Below are the code and all the weights of a small trained network. Each question names an input and a target symbol and asks about switching units off, where a switched-off unit gives its printed mean instead of its output.

import numpy as np


def w(rows, s, z=0):
    codes = np.array(rows[::2]) - 128.0
    scale = np.full(codes.shape[1], s)
    scale[-1] = z or s
    return codes * scale


def norm(h):
    return h / np.sqrt((h * h).mean(-1, keepdims=True) + 1e-5)


def f(y):
    return np.maximum(y, 0)


def softmax(a):
    e = np.exp(a - a.max(-1, keepdims=True))
    return e / e.sum(-1, keepdims=True)


def log_softmax(a):
    a = a - a.max(-1, keepdims=True)
    return a - np.log(np.exp(a).sum(-1, keepdims=True))


def net(x, mask):
    ids = ['βδεθμπτω'.index(c) for c in x.split()]
    T = len(ids)
    res = E[ids] + P[:T]
    u = 0
    for l in range(3):
        r = norm(res)
        for j in range(2):
            rows = slice(3 * j, 3 * j + 3)
            q, k, v = (r @ M[l][rows].T for M in (Q, K, V))
            z = softmax(np.where(np.tri(T) > 0, q @ k.T / 3**0.5, -1e9)) @ v
            o = O[l][rows]
            res = res + np.where(mask[u + j], z, o[:, -1]) @ o[:, :-1]
        u += 2
        y = f(norm(res) @ A[l][:, :-1].T + A[l][:, -1])
        res = res + np.where(mask[u : u + 8], y, B[l][:, -1]) @ B[l][:, :-1]
        u += 8
    return log_softmax(norm(res)[-1] @ U[:, :-1].T + U[:, -1])


Q, K, V, O, A, B = {}, {}, {}, {}, {}, {}
E = w([
[122,163,218,248,140,24],'β',
[166,112,158,53,57,243],'δ',
[114,167,193,115,114,209],'ε',
[144,232,159,86,205,133],'θ',
[141,42,151,105,151,146],'μ',
[164,80,86,34,103,183],'π',
[194,177,64,119,125,35],'τ',
[168,116,80,116,75,107],'ω',
],0.014)
P = w([
[208,101,156,154,166,129],'0',
[95,137,124,121,138,131],'1',
[135,204,33,219,86,192],'2',
[252,119,189,118,167,96],'3',
[93,144,131,100,138,129],'4',
[134,195,80,240,75,183],'5',
[250,136,199,75,157,71],'6',
[79,153,137,89,132,128],'7',
[128,177,112,234,72,180],'8',
[222,143,199,46,133,54],'9',
[69,145,138,82,130,127],'10',
[121,164,135,222,70,181],'11',
[166,180,210,6,105,35],'12',
[62,144,126,80,129,117],'13',
],0.017)
Q[0] = w([
[121,150,160,104,150,149],'0.h0',
[106,93,83,135,102,139],'0.h0',
[133,122,133,150,97,138],'0.h0',
[162,114,153,194,190,42],'0.h1',
[201,3,93,176,172,151],'0.h1',
[16,50,103,238,115,162],'0.h1',
],0.042)
K[0] = w([
[125,144,149,94,132,153],'0.h0',
[120,121,99,144,136,163],'0.h0',
[134,149,169,149,105,143],'0.h0',
[147,128,143,151,185,60],'0.h1',
[218,66,110,180,115,166],'0.h1',
[114,138,75,254,128,195],'0.h1',
],0.05)
V[0] = w([
[123,132,179,82,253,103],'0.h0',
[53,33,115,82,230,87],'0.h0',
[155,112,216,100,145,120],'0.h0',
[29,124,142,78,83,92],'0.h1',
[126,202,6,183,155,216],'0.h1',
[193,68,119,166,138,182],'0.h1',
],0.012)
O[0] = w([
[126,202,192,104,161,117,186],'0.h0',
[58,102,150,85,172,132,2],'0.h0',
[174,187,172,120,142,173,231],'0.h0',
[55,121,100,134,42,129,108],'0.h1',
[111,4,191,201,127,135,75],'0.h1',
[224,89,138,162,139,154,90],'0.h1',
],0.011,0.008)
A[0] = w([
[102,52,172,35,113,190,23],'0.n0',
[64,96,254,181,113,150,69],'0.n1',
[107,150,20,207,126,200,2],'0.n2',
[115,154,131,152,150,138,168],'0.n3',
[55,85,88,94,136,110,101],'0.n4',
[87,117,135,146,137,211,96],'0.n5',
[55,192,70,230,159,227,223],'0.n6',
[129,65,211,94,57,102,158],'0.n7',
],0.033,0.0074)
B[0] = w([
[32,201,79,97,153,244,160],'0.n0',
[126,127,220,93,220,2,203],'0.n1',
[145,55,78,152,121,214,187],'0.n2',
[134,93,122,166,125,144,190],'0.n3',
[85,92,100,184,126,71,155],'0.n4',
[98,146,101,147,103,173,160],'0.n5',
[112,96,244,180,22,123,247],'0.n6',
[160,169,131,173,63,134,171],'0.n7',
],0.037,0.016)
Q[1] = w([
[126,109,149,148,101,102],'1.h0',
[114,111,96,176,199,84],'1.h0',
[3,90,150,114,141,157],'1.h0',
[194,58,96,217,203,157],'1.h1',
[94,76,139,129,108,74],'1.h1',
[209,193,181,103,99,129],'1.h1',
],0.04)
K[1] = w([
[174,120,184,111,96,130],'1.h0',
[177,111,135,176,212,113],'1.h0',
[79,75,145,188,142,174],'1.h0',
[134,10,121,212,158,150],'1.h1',
[91,115,151,117,62,82],'1.h1',
[254,184,187,119,147,112],'1.h1',
],0.039)
V[1] = w([
[141,145,75,98,130,118],'1.h0',
[117,145,124,116,190,145],'1.h0',
[98,145,130,102,121,158],'1.h0',
[163,119,166,90,77,241],'1.h1',
[158,38,102,3,106,159],'1.h1',
[196,145,76,179,38,98],'1.h1',
],0.035)
O[1] = w([
[156,154,175,159,137,166,39],'1.h0',
[159,163,124,148,75,145,75],'1.h0',
[157,130,106,148,172,138,106],'1.h0',
[78,160,214,38,113,94,206],'1.h1',
[32,79,251,117,124,183,4],'1.h1',
[107,169,101,132,11,112,203],'1.h1',
],0.024,0.019)
A[1] = w([
[75,93,51,150,96,254,124],'1.n0',
[130,84,115,130,168,88,120],'1.n1',
[33,96,126,169,192,143,108],'1.n2',
[108,123,125,169,207,152,58],'1.n3',
[178,109,126,49,136,128,137],'1.n4',
[78,8,106,112,92,162,61],'1.n5',
[110,89,33,91,163,134,2],'1.n6',
[46,128,77,209,154,71,127],'1.n7',
],0.033,0.0059)
B[1] = w([
[151,136,253,130,107,95,231],'1.n0',
[137,148,156,115,136,145,172],'1.n1',
[91,103,117,58,98,133,167],'1.n2',
[88,131,124,116,117,192,143],'1.n3',
[109,126,115,139,116,84,188],'1.n4',
[92,165,62,173,102,175,241],'1.n5',
[114,185,80,161,101,91,147],'1.n6',
[43,106,137,98,110,108,249],'1.n7',
],0.058,0.011)
Q[2] = w([
[110,164,170,146,175,159],'2.h0',
[137,163,123,126,92,68],'2.h0',
[104,166,139,108,89,101],'2.h0',
[155,208,107,160,172,165],'2.h1',
[135,121,96,160,99,121],'2.h1',
[144,4,118,147,183,72],'2.h1',
],0.038)
K[2] = w([
[85,121,177,159,120,113],'2.h0',
[159,194,104,111,159,132],'2.h0',
[145,184,142,107,128,136],'2.h0',
[133,157,86,109,201,154],'2.h1',
[157,140,105,138,119,137],'2.h1',
[100,3,104,159,129,116],'2.h1',
],0.049)
V[2] = w([
[211,118,168,103,160,106],'2.h0',
[190,158,59,6,74,193],'2.h0',
[169,234,119,53,236,212],'2.h0',
[156,172,151,44,118,192],'2.h1',
[179,98,187,225,127,120],'2.h1',
[123,212,61,161,241,152],'2.h1',
],0.016)
O[2] = w([
[34,109,202,125,109,103,186],'2.h0',
[2,112,111,243,141,175,245],'2.h0',
[69,90,227,226,173,57,175],'2.h0',
[16,181,168,153,94,66,124],'2.h1',
[180,145,136,16,116,178,139],'2.h1',
[199,150,59,217,23,51,8],'2.h1',
],0.0098,0.012)
A[2] = w([
[111,129,187,68,199,106,126],'2.n0',
[126,127,216,131,97,159,126],'2.n1',
[95,145,94,77,203,79,147],'2.n2',
[137,3,116,171,100,86,2],'2.n3',
[121,94,80,56,102,122,31],'2.n4',
[160,114,178,189,61,130,116],'2.n5',
[146,191,156,148,171,134,135],'2.n6',
[182,75,160,201,106,64,105],'2.n7',
],0.037,0.0093)
B[2] = w([
[82,110,36,125,84,119,216],'2.n0',
[186,149,142,174,195,147,249],'2.n1',
[135,86,208,113,123,163,178],'2.n2',
[253,200,118,57,126,142,174],'2.n3',
[166,136,164,68,132,90,142],'2.n4',
[122,83,158,132,128,164,233],'2.n5',
[149,80,113,76,119,134,165],'2.n6',
[31,136,143,184,147,134,204],'2.n7',
],0.05,0.022)
U = w([
[137,161,68,141,115,105,175],'β',
[74,244,145,95,121,165,2],'δ',
[152,136,166,57,62,102,124],'ε',
[105,86,175,168,165,75,100],'θ',
[144,10,94,103,111,132,155],'μ',
[100,140,91,81,173,191,161],'π',
[145,72,133,151,37,200,96],'τ',
[170,147,183,118,143,183,177],'ω',
],0.013,0.007)

Each question gives the input, a string of symbols that net reads in full, and the target symbol t.
The units are the heads (3 rows each of Q, K, V and O) and the neurons (one row each of A and B). Each row of codes is followed by its name. A weight is (code - 128) times the scale printed after its matrix; where a second scale follows, it is the last column's (O, A, B and U).
mask holds one flag per unit, layer by layer, with each layer's heads first. A switched-off unit (its flag False) gives its mean, the last column of its rows in O or B, instead of its output. The means were averaged over made-up inputs and are rounded, as every weight is.
A unit's drop is (log p(t) with every unit on - log p(t) with that unit switched off) / (log p(t) with every unit on - log p(t) with every unit switched off).
The circuit of an input: a set's keep is (log p(t) with only the set's units on - log p(t) with every unit switched off) / (log p(t) with every unit on - log p(t) with every unit switched off). Starting from the 12 units with the biggest drops (on a tie, the unit counted first), units are removed one at a time, each time the one whose removal leaves the highest keep (on an exact tie, the one counted first), for as long as the keep stays at least 0.8.
units of the circuit, in order: the units of the circuit, biggest drop first
unit that matters most: the unit with the biggest drop
top k neurons: the k neurons with the biggest drops, biggest first
k most important neurons of layer l: the k neurons of layer l with the biggest drops, biggest first
which heads matter: for each layer, one digit per head in row order, 1 if its drop is at least 0.15 and else 0, layers parted by /
input θ π μ μ β ε π θ β δ, target π: top 2 neurons => (0.n7 0.n6)
input β ε ε θ β τ ε β θ θ, target ε: unit that matters most => 0.n1
input ε θ β π π β ε μ μ δ ε μ τ, target δ: top 4 neurons => (0.n1 0.n2 0.n6 2.n0)
input θ β β μ β β, target θ: which heads matter => 01 / 00 / 00
input ε μ β ω, target ε: which heads matter => 11 / 01 / 00
input ω β δ β τ θ β, target β: top 3 neurons => (0.n6 0.n2 0.n1)
input θ ε δ μ β β θ δ θ ε δ μ, target ω: units of the circuit, in order => (0.h0 2.n1 0.n1 1.n0)
input μ τ β ε β β π β μ ε, target π: 4 most important neurons of layer 0 => (0.n6 0.n1 0.n7 0.n2)
input ε β β β π δ ε μ ε, target θ: units of the circuit, in order => (0.h1 0.n1)
input β ω β μ ω τ ω τ β θ β β μ δ, target ω: 3 most important neurons of layer 0 => (0.n0 0.n1 0.n7)
input τ τ β β β β β ω ω δ β β β, target δ: 2 most important neurons of layer 0 => (0.n1 0.n3)
input β β ε δ τ, target β: which heads matter => 00 / 01 / 00
input β β β ε, target β: which heads matter => 01 / 01 / 00
input ε β β β β ω β ε β δ π ε ε, target δ: top 4 neurons => (0.n1 0.n3 0.n0 0.n2)
input θ β β β ε β ε θ μ β π, target δ: units of the circuit, in order => (0.n0)
input ε β ε μ, target ε: top 3 neurons => (0.n1 0.n2 2.n7)
input ε θ β β β β θ β β ε, target θ: top 2 neurons => (0.n6 0.n2)
input τ β ε β, target τ: 3 most important neurons of layer 2 => (2.n1 2.n0 2.n5)
input ε π β π ω β τ, target π: top 3 neurons => (0.n6 0.n7 2.n0)
input β ε θ τ β β β ω δ ω, target β: 3 most important neurons of layer 0 => (0.n6 0.n2 0.n1)
input ω ε β θ δ, target ω: top 2 neurons => (1.n0 0.n0)
input ω θ β π μ θ β, target π: 2 most important neurons of layer 0 => (0.n6 0.n7)
input π β ε β ε β, target θ: which heads matter => 01 / 11 / 00
input π ε τ β β β π ε δ δ, target π: 3 most important neurons of layer 1 => (1.n0 1.n5 1.n7)
input ε β β ω ε ω τ β τ β ε β δ, target β: top 2 neurons => (0.n6 0.n1)
input β ε β β π β μ, target β: unit that matters most => 0.n7
input ε μ β ω π β, target ω: top 3 neurons => (0.n1 0.n2 2.n3)
input β π β δ μ β β, target δ: units of the circuit, in order => (0.n6 0.h1)
input β μ β ε β β ε, target ε: which heads matter => 00 / 01 / 00
